Below are the code and all the weights of a small trained network. Each question names an input and a target symbol and asks about switching units off, where a switched-off unit gives its printed mean instead of its output.

import numpy as np


def w(rows, s, z=0):
    codes = np.array(rows[::2]) - 128.0
    scale = np.full(codes.shape[1], s)
    scale[-1] = z or s
    return codes * scale


def f(y):
    return np.maximum(y, 0)


def softmax(a):
    e = np.exp(a - a.max(-1, keepdims=True))
    return e / e.sum(-1, keepdims=True)


def log_softmax(a):
    a = a - a.max(-1, keepdims=True)
    return a - np.log(np.exp(a).sum(-1, keepdims=True))


def net(x, mask):
    ids = ['αβγδεζηθλμξπσφψω'.index(c) for c in x.split()]
    T = len(ids)
    res = E[ids] + P[:T]
    q, k, v = (res @ M[0].T for M in (Q, K, V))
    z = softmax(np.where(np.tri(T) > 0, q @ k.T / 3**0.5, -1e9)) @ v
    res = res + np.where(mask[0], z, O[0][:, -1]) @ O[0][:, :-1]
    y = f(res @ A[0][:, :-1].T + A[0][:, -1])
    res = res + np.where(mask[1:17], y, B[0][:, -1]) @ B[0][:, :-1]
    return log_softmax(res[-1] @ U[:, :-1].T + U[:, -1])


Q, K, V, O, A, B = {}, {}, {}, {}, {}, {}
E = w([
[251,172,149,167,86,187,76,47,129,106,161,41],'α',
[149,70,82,146,153,144,125,136,95,99,146,81],'β',
[94,104,145,135,149,127,106,182,104,121,156,57],'γ',
[128,163,120,117,126,93,124,159,122,60,185,71],'δ',
[126,100,120,151,143,148,148,172,116,105,127,82],'ε',
[109,123,126,56,96,198,158,102,185,127,117,63],'ζ',
[110,114,167,158,150,157,134,152,110,109,157,109],'η',
[128,169,90,108,108,84,136,144,144,75,167,111],'θ',
[125,127,132,170,149,183,192,146,131,93,111,151],'λ',
[98,140,87,95,124,98,126,96,132,83,187,134],'μ',
[160,116,168,130,63,107,81,162,159,106,72,178],'ξ',
[137,100,72,132,156,135,80,146,123,213,178,92],'π',
[160,194,86,143,159,143,154,192,131,171,172,193],'σ',
[142,5,93,186,124,120,140,98,116,210,113,177],'φ',
[81,118,158,112,108,169,155,70,95,160,163,191],'ψ',
[116,119,120,159,90,129,165,156,131,236,70,164],'ω',
],0.024)
P = w([
[233,138,190,43,251,55,181,94,77,100,41,100],'0',
[144,67,154,73,207,114,112,161,153,150,105,119],'1',
[113,114,155,118,163,109,138,164,192,164,186,100],'2',
[106,125,134,137,145,134,136,166,187,138,182,123],'3',
[99,111,124,135,127,159,123,169,177,114,157,144],'4',
[104,89,122,133,101,164,104,173,167,115,149,148],'5',
[104,81,107,144,86,168,98,170,158,121,152,151],'6',
[100,99,108,153,72,178,105,174,153,128,160,148],'7',
[83,124,100,165,64,182,105,175,130,146,153,158],'8',
[82,111,95,161,53,189,93,180,115,152,142,161],'9',
[87,86,85,159,37,203,75,181,95,162,121,164],'10',
],0.016)
Q[0] = w([
[125,158,111,121,222,116,135,156,172,108,156,153],'h0',
[153,99,143,193,197,70,166,120,135,218,124,122],'h0',
[124,176,151,89,161,3,169,37,137,69,115,86],'h0',
],0.015)
K[0] = w([
[127,105,146,77,192,70,129,103,163,175,112,199],'h0',
[111,180,137,97,94,103,153,94,1,179,76,145],'h0',
[202,131,180,81,235,88,153,109,108,103,85,68],'h0',
],0.014)
V[0] = w([
[210,145,76,155,63,117,192,155,197,219,65,216],'h0',
[138,106,169,101,169,167,129,55,79,156,228,235],'h0',
[75,61,213,254,142,203,188,121,66,131,100,72],'h0',
],0.0077)
O[0] = w([
[163,114,113,100,191,109,110,172,249,139,135,224,255],'h0',
[138,95,217,57,16,173,203,131,96,210,182,196,205],'h0',
[166,110,123,114,150,43,247,129,132,61,111,62,102],'h0',
],0.013,0.008)
A[0] = w([
[133,160,237,122,92,129,106,169,155,97,55,122,36],'n0',
[93,140,88,114,145,142,138,119,144,159,151,154,134],'n1',
[91,140,90,164,89,167,147,101,63,89,118,89,50],'n2',
[118,122,152,78,111,135,156,104,139,144,94,113,49],'n3',
[131,94,129,136,103,90,108,103,80,175,90,146,156],'n4',
[147,158,147,186,145,172,84,137,132,150,113,142,110],'n5',
[158,141,156,110,85,148,172,141,145,129,120,156,56],'n6',
[73,132,96,162,247,109,109,116,169,107,151,124,158],'n7',
[147,118,126,160,118,109,158,141,130,151,99,169,120],'n8',
[117,149,156,112,153,141,152,98,100,80,93,179,255],'n9',
[138,121,103,133,183,106,76,114,200,160,98,126,41],'n10',
[109,86,152,97,114,148,138,125,174,166,140,124,20],'n11',
[154,188,119,154,112,137,135,162,152,131,159,112,175],'n12',
[173,131,158,128,113,152,84,103,155,174,109,161,68],'n13',
[98,159,125,223,114,147,55,86,110,130,86,110,46],'n14',
[125,100,118,206,152,162,166,178,102,130,100,101,79],'n15',
],0.012,0.007)
B[0] = w([
[76,123,160,66,71,41,126,73,158,212,105,95,140],'n0',
[149,94,188,130,143,136,118,153,120,73,102,60,239],'n1',
[119,105,139,112,163,129,176,99,118,126,44,228,179],'n2',
[129,183,78,152,117,154,122,153,167,119,83,120,161],'n3',
[79,94,162,155,135,106,129,120,183,128,161,137,154],'n4',
[119,103,126,169,95,92,101,96,99,60,153,103,210],'n5',
[121,131,146,133,157,45,89,113,92,152,106,85,241],'n6',
[172,160,103,153,42,124,117,158,115,170,62,85,216],'n7',
[100,167,113,117,98,169,93,87,148,145,155,102,215],'n8',
[124,73,99,159,110,157,82,183,148,120,199,141,160],'n9',
[108,114,206,180,203,153,175,100,96,143,166,152,242],'n10',
[172,161,68,102,158,112,101,120,102,88,81,173,245],'n11',
[115,50,121,100,139,167,125,64,110,135,101,153,200],'n12',
[97,160,84,99,82,132,172,168,98,58,123,70,251],'n13',
[181,255,129,58,182,91,164,158,191,151,182,186,162],'n14',
[45,179,110,164,97,106,110,80,169,158,189,124,152],'n15',
],0.0089,0.018)
U = w([
[209,115,176,131,103,154,135,47,143,89,147,121,126],'α',
[116,35,128,140,167,130,103,96,81,137,85,148,61],'β',
[91,110,154,126,158,117,141,148,124,114,64,164,29],'γ',
[127,171,126,106,146,134,145,177,145,115,95,181,3],'δ',
[128,122,64,173,114,77,117,159,102,97,66,118,70],'ε',
[92,173,67,70,136,199,71,147,193,177,41,60,127],'ζ',
[88,67,190,133,80,155,253,182,131,96,125,121,54],'η',
[143,197,87,157,124,122,79,158,168,137,158,143,90],'θ',
[138,136,110,157,72,109,236,215,192,96,232,80,175],'λ',
[62,117,163,123,88,224,155,145,175,180,172,213,162],'μ',
[144,119,196,218,82,86,5,103,160,127,122,124,110],'ξ',
[75,36,113,149,192,174,53,96,121,231,225,74,226],'π',
[156,69,125,128,90,176,72,210,120,60,136,141,211],'σ',
[131,48,116,71,194,77,101,159,211,138,138,155,142],'φ',
[163,103,145,75,45,122,123,195,111,183,84,159,146],'ψ',
[171,119,179,148,106,161,188,235,155,145,89,177,107],'ω',
],0.0051,0.0058)

Each question gives the input, a string of symbols that net reads in full, and the target symbol t.
The units are the heads (3 rows each of Q, K, V and O) and the neurons (one row each of A and B). Each row of codes is followed by its name. A weight is (code - 128) times the scale printed after its matrix; where a second scale follows, it is the last column's (O, A, B and U).
mask holds one flag per unit, heads first, then neurons. A switched-off unit (its flag False) gives its mean, the last column of its rows in O or B, instead of its output. The means were averaged over made-up inputs and are rounded, as every weight is.
A unit's drop is (log p(t) with every unit on - log p(t) with that unit switched off) / (log p(t) with every unit on - log p(t) with every unit switched off).
The circuit of an input: a set's keep is (log p(t) with only the set's units on - log p(t) with every unit switched off) / (log p(t) with every unit on - log p(t) with every unit switched off). Starting from the 12 units with the biggest drops (on a tie, the unit counted first), units are removed one at a time, each time the one whose removal leaves the highest keep (on an exact tie, the one counted first), for as long as the keep stays at least 0.8.
units of the circuit, in order: the units of the circuit, biggest drop first
k most important neurons: the k neurons with the biggest drops, biggest first
drop of u: that unit's drop, to one decimal
input α ζ ε φ π μ λ ω φ ξ, target ξ: units of the circuit, in order : (h0 n0 n5)
input φ μ π, target φ: units of the circuit, in order : (h0 n11)
input σ θ ε μ ε σ μ ξ ε ε, target ξ: units of the circuit, in order : (h0 n7 n13 n10)
input σ φ λ σ ε σ ξ ω γ, target ω: units of the circuit, in order : (h0 n7 n10)
input γ π η η, target π: units of the circuit, in order : (h0 n13)
input ξ σ ω ψ ε ε ξ ε μ, target ε: 2 most important neurons : (n7 n8)
input π γ ξ, target ξ: units of the circuit, in order : (h0 n5)
input μ σ φ ε σ σ μ ζ σ η, target σ: units of the circuit, in order : (h0 n13 n5 n1)
input δ ψ μ, target δ: units of the circuit, in order : (n14 h0 n2)
input θ ω θ, target θ: units of the circuit, in order : (n14 h0)
input μ ε π θ λ γ, target λ: units of the circuit, in order : (h0 n15)
input ξ γ ξ μ μ β ζ μ π ε ε, target π: 4 most important neurons : (n13 n15 n11 n7)
input ξ σ σ ε α ξ θ γ, target ξ: 4 most important neurons : (n13 n7 n5 n11)
input θ σ σ σ β, target σ: most important neuron : (n13)
input γ δ σ θ σ δ μ λ, target μ: most important neuron : (n15)
input ε ξ θ μ ω ψ, target ψ: 2 most important neurons : (n6 n10)
input ε σ ξ ζ λ, target ξ: 2 most important neurons : (n7 n13)
input ξ ξ η, target ξ: 2 most important neurons : (n7 n5)
input θ μ μ λ σ ψ σ ψ λ, target ψ: 2 most important neurons : (n6 n10)
input μ ξ ψ, target ψ: 3 most important neurons : (n6 n11 n10)
input φ σ μ ε, target σ: most important neuron : (n10)
input ω λ ψ λ ψ ζ μ λ π λ, target π: drop of n2 : 0.1
